Here is a tiny trained network, its code and every weight. The questions are about switching its units off for an input and a target symbol, where a switched-off unit gives its printed mean instead of its output.

import numpy as np


def w(rows, s, z=0):
    codes = np.array(rows[::2]) - 128.0
    scale = np.full(codes.shape[1], s)
    scale[-1] = z or s
    return codes * scale


def f(y):
    return np.maximum(y, 0)


def softmax(a):
    e = np.exp(a - a.max(-1, keepdims=True))
    return e / e.sum(-1, keepdims=True)


def log_softmax(a):
    a = a - a.max(-1, keepdims=True)
    return a - np.log(np.exp(a).sum(-1, keepdims=True))


def net(x, mask):
    ids = ['ΓΔΛΞΦζηω'.index(c) for c in x.split()]
    T = len(ids)
    res = E[ids] + P[:T]
    u = 0
    for l in range(2):
        r = res
        for j in range(2):
            rows = slice(4 * j, 4 * j + 4)
            q, k, v = (r @ M[l][rows].T for M in (Q, K, V))
            z = softmax(np.where(np.tri(T) > 0, q @ k.T / 4**0.5, -1e9)) @ v
            o = O[l][rows]
            res = res + np.where(mask[u + j], z, o[:, -1]) @ o[:, :-1]
        u += 2
        y = f(res @ A[l][:, :-1].T + A[l][:, -1])
        res = res + np.where(mask[u : u + 8], y, B[l][:, -1]) @ B[l][:, :-1]
        u += 8
    return log_softmax(res[-1] @ U[:, :-1].T + U[:, -1])


Q, K, V, O, A, B = {}, {}, {}, {}, {}, {}
E = w([
[251,90,114,111],'Γ',
[116,74,175,149],'Δ',
[132,128,62,191],'Λ',
[116,157,44,78],'Ξ',
[152,159,169,115],'Φ',
[138,79,124,203],'ζ',
[159,177,126,172],'η',
[118,108,128,39],'ω',
],0.016)
P = w([
[199,46,156,172],'0',
[181,66,146,167],'1',
[161,88,139,143],'2',
[149,106,135,132],'3',
[134,122,132,120],'4',
[122,139,130,110],'5',
[108,149,126,104],'6',
[91,160,127,99],'7',
[72,179,125,87],'8',
[51,193,125,85],'9',
[31,205,122,80],'10',
[1,220,124,76],'11',
],0.0071)
Q[0] = w([
[97,104,4,65],'L0H0',
[89,60,109,28],'L0H0',
[165,110,145,78],'L0H0',
[98,62,112,143],'L0H0',
[145,197,150,87],'L0H1',
[163,134,244,134],'L0H1',
[145,116,36,89],'L0H1',
[72,2,162,33],'L0H1',
],0.02)
K[0] = w([
[43,138,32,174],'L0H0',
[1,102,118,127],'L0H0',
[91,186,182,140],'L0H0',
[105,64,133,164],'L0H0',
[132,186,141,83],'L0H1',
[128,153,220,133],'L0H1',
[201,124,89,96],'L0H1',
[49,17,148,53],'L0H1',
],0.022)
V[0] = w([
[134,105,121,107],'L0H0',
[123,148,129,128],'L0H0',
[62,169,171,159],'L0H0',
[75,185,153,117],'L0H0',
[114,94,117,174],'L0H1',
[167,137,132,88],'L0H1',
[3,185,121,163],'L0H1',
[186,38,121,187],'L0H1',
],0.0062)
O[0] = w([
[118,101,107,117,149],'L0H0',
[129,139,131,145,113],'L0H0',
[177,211,176,188,22],'L0H0',
[148,177,144,204,38],'L0H0',
[165,187,134,107,114],'L0H1',
[80,94,127,149,166],'L0H1',
[254,89,112,109,4],'L0H1',
[109,249,144,98,185],'L0H1',
],0.0064,0.0034)
A[0] = w([
[190,87,124,201,76],'L0N0',
[120,76,85,175,18],'L0N1',
[157,54,149,191,46],'L0N2',
[82,184,96,132,51],'L0N3',
[144,116,153,115,251],'L0N4',
[83,129,195,111,52],'L0N5',
[82,204,123,109,120],'L0N6',
[246,27,124,107,89],'L0N7',
],0.014,0.0033)
B[0] = w([
[9,175,60,135,144],'L0N0',
[57,15,110,100,147],'L0N1',
[86,23,183,176,140],'L0N2',
[177,127,194,73,188],'L0N3',
[134,153,243,130,254],'L0N4',
[149,142,23,54,201],'L0N5',
[66,51,96,80,215],'L0N6',
[196,4,18,183,176],'L0N7',
],0.014,0.0035)
Q[1] = w([
[142,113,86,99],'L1H0',
[160,94,200,92],'L1H0',
[62,97,161,191],'L1H0',
[149,157,63,107],'L1H0',
[125,208,119,144],'L1H1',
[124,40,210,148],'L1H1',
[242,120,142,251],'L1H1',
[137,98,116,120],'L1H1',
],0.02)
K[1] = w([
[145,150,90,123],'L1H0',
[209,132,173,144],'L1H0',
[100,73,142,199],'L1H0',
[103,161,85,80],'L1H0',
[83,143,133,176],'L1H1',
[186,161,177,76],'L1H1',
[64,137,155,3],'L1H1',
[138,113,116,106],'L1H1',
],0.022)
V[1] = w([
[117,143,129,90],'L1H0',
[119,145,124,67],'L1H0',
[134,159,147,147],'L1H0',
[254,130,122,150],'L1H0',
[114,103,100,142],'L1H1',
[170,174,97,119],'L1H1',
[40,166,77,106],'L1H1',
[145,110,135,136],'L1H1',
],0.0088)
O[1] = w([
[129,139,144,184,154],'L1H0',
[140,137,148,221,177],'L1H0',
[68,157,99,94,71],'L1H0',
[112,96,1,129,99],'L1H0',
[65,125,136,80,177],'L1H1',
[162,139,150,99,88],'L1H1',
[109,169,21,78,1],'L1H1',
[120,113,162,133,175],'L1H1',
],0.0071,0.0037)
A[1] = w([
[96,148,107,170,4],'L1N0',
[59,133,92,235,201],'L1N1',
[187,248,160,155,159],'L1N2',
[129,132,123,128,80],'L1N3',
[110,82,145,102,163],'L1N4',
[126,201,110,108,69],'L1N5',
[87,121,7,158,44],'L1N6',
[95,95,87,156,91],'L1N7',
],0.012,0.0032)
B[1] = w([
[127,116,165,57,131],'L1N0',
[87,185,47,229,153],'L1N1',
[190,211,59,1,154],'L1N2',
[167,162,144,137,128],'L1N3',
[191,127,116,203,254],'L1N4',
[124,101,102,206,137],'L1N5',
[125,84,215,45,153],'L1N6',
[63,140,81,80,153],'L1N7',
],0.014,0.0072)
U = w([
[210,110,54,187,181],'Γ',
[141,169,255,171,217],'Δ',
[157,161,151,161,45],'Λ',
[79,162,132,137,137],'Ξ',
[184,196,152,116,148],'Φ',
[117,184,125,210,90],'ζ',
[134,126,144,93,1],'η',
[162,192,78,171,86],'ω',
],0.0083,0.0036)

Each question gives the input, a string of symbols that net reads in full, and the target symbol t.
The units are the heads (4 rows each of Q, K, V and O) and the neurons (one row each of A and B). Each row of codes is followed by its name. A weight is (code - 128) times the scale printed after its matrix; where a second scale follows, it is the last column's (O, A, B and U).
mask holds one flag per unit, layer by layer, with each layer's heads first. A switched-off unit (its flag False) gives its mean, the last column of its rows in O or B, instead of its output. The means were averaged over made-up inputs and are rounded, as every weight is.
A unit's drop is (log p(t) with every unit on - log p(t) with that unit switched off) / (log p(t) with every unit on - log p(t) with every unit switched off).
The circuit of an input: a set's keep is (log p(t) with only the set's units on - log p(t) with every unit switched off) / (log p(t) with every unit on - log p(t) with every unit switched off). Starting from the 12 units with the biggest drops (on a tie, the unit counted first), units are removed one at a time, each time the one whose removal leaves the highest keep (on an exact tie, the one counted first), for as long as the keep stays at least 0.8.
circuit, biggest first: the units of the circuit, biggest drop first
unit that matters most: the unit with the biggest drop
k most important neurons: the k neurons with the biggest drops, biggest first
top k neurons in layer l: the k neurons of layer l with the biggest drops, biggest first
which heads matter: for each layer, one digit per head in row order, 1 if its drop is at least 0.15 and else 0, layers parted by /
input Γ Φ Γ Φ ω Λ ω Φ Γ Λ η, target Γ: circuit, biggest first -> L0H1, L0H0
input Φ ω Φ Φ η Ξ Γ ω ω, target Δ: circuit, biggest first -> L0N7, L1H1
input Φ ω Γ Φ Φ ω Φ Φ Φ Φ η, target Γ: which heads matter -> 11 / 10
input ω Δ Γ Ξ Γ Ξ ω Γ Ξ, target Δ: 2 most important neurons -> L0N4, L0N6
input Δ Φ Ξ, target η: circuit, biggest first -> L0H1, L1N6, L1H1, L0N4
input Ξ Φ Φ, target Φ: unit that matters most -> L1N2
input η η Λ Γ, target η: 4 most important neurons -> L1N6, L0N7, L0N6, L0N0
input Ξ Ξ ω Δ η, target ω: which heads matter -> 11 / 00
input ω Λ Φ Ξ Γ Φ Φ Λ ω Ξ Φ Λ, target Δ: which heads matter -> 01 / 01
input Γ ω Γ Φ ζ Γ Λ ω Γ ζ Φ Γ, target Δ: top 3 neurons in layer 0 -> L0N6, L0N7, L0N5
input Φ Φ ω Φ Λ, target Ξ: top 3 neurons in layer 0 -> L0N0, L0N4, L0N1
input Φ Ξ ω Δ Δ Φ Φ Δ η, target ω: top 2 neurons in layer 0 -> L0N0, L0N5
input Δ Δ Γ ζ ζ, target Δ: circuit, biggest first -> L0H1, L1H0, L0N7, L0N2
input Ξ Δ Γ Φ Δ η Ξ Δ Ξ, target Δ: circuit, biggest first -> L0N7, L1H1
input Λ Φ Ξ, target η: circuit, biggest first -> L1N6, L1H1, L0N0
input ω Γ ω Ξ Δ, target Γ: circuit, biggest first -> L1H0
input Λ Δ ζ ω Φ, target Φ: 4 most important neurons -> L1N2, L0N7, L0N4, L0N0
input ζ ζ Φ ω ζ ζ Λ, target Ξ: circuit, biggest first -> L1H1, L0N0, L1N6, L1N1
input η Γ ω Ξ η ζ η, target Δ: top 2 neurons in layer 0 -> L0N5, L0N7
input Φ ζ ω, target Γ: which heads matter -> 00 / 00
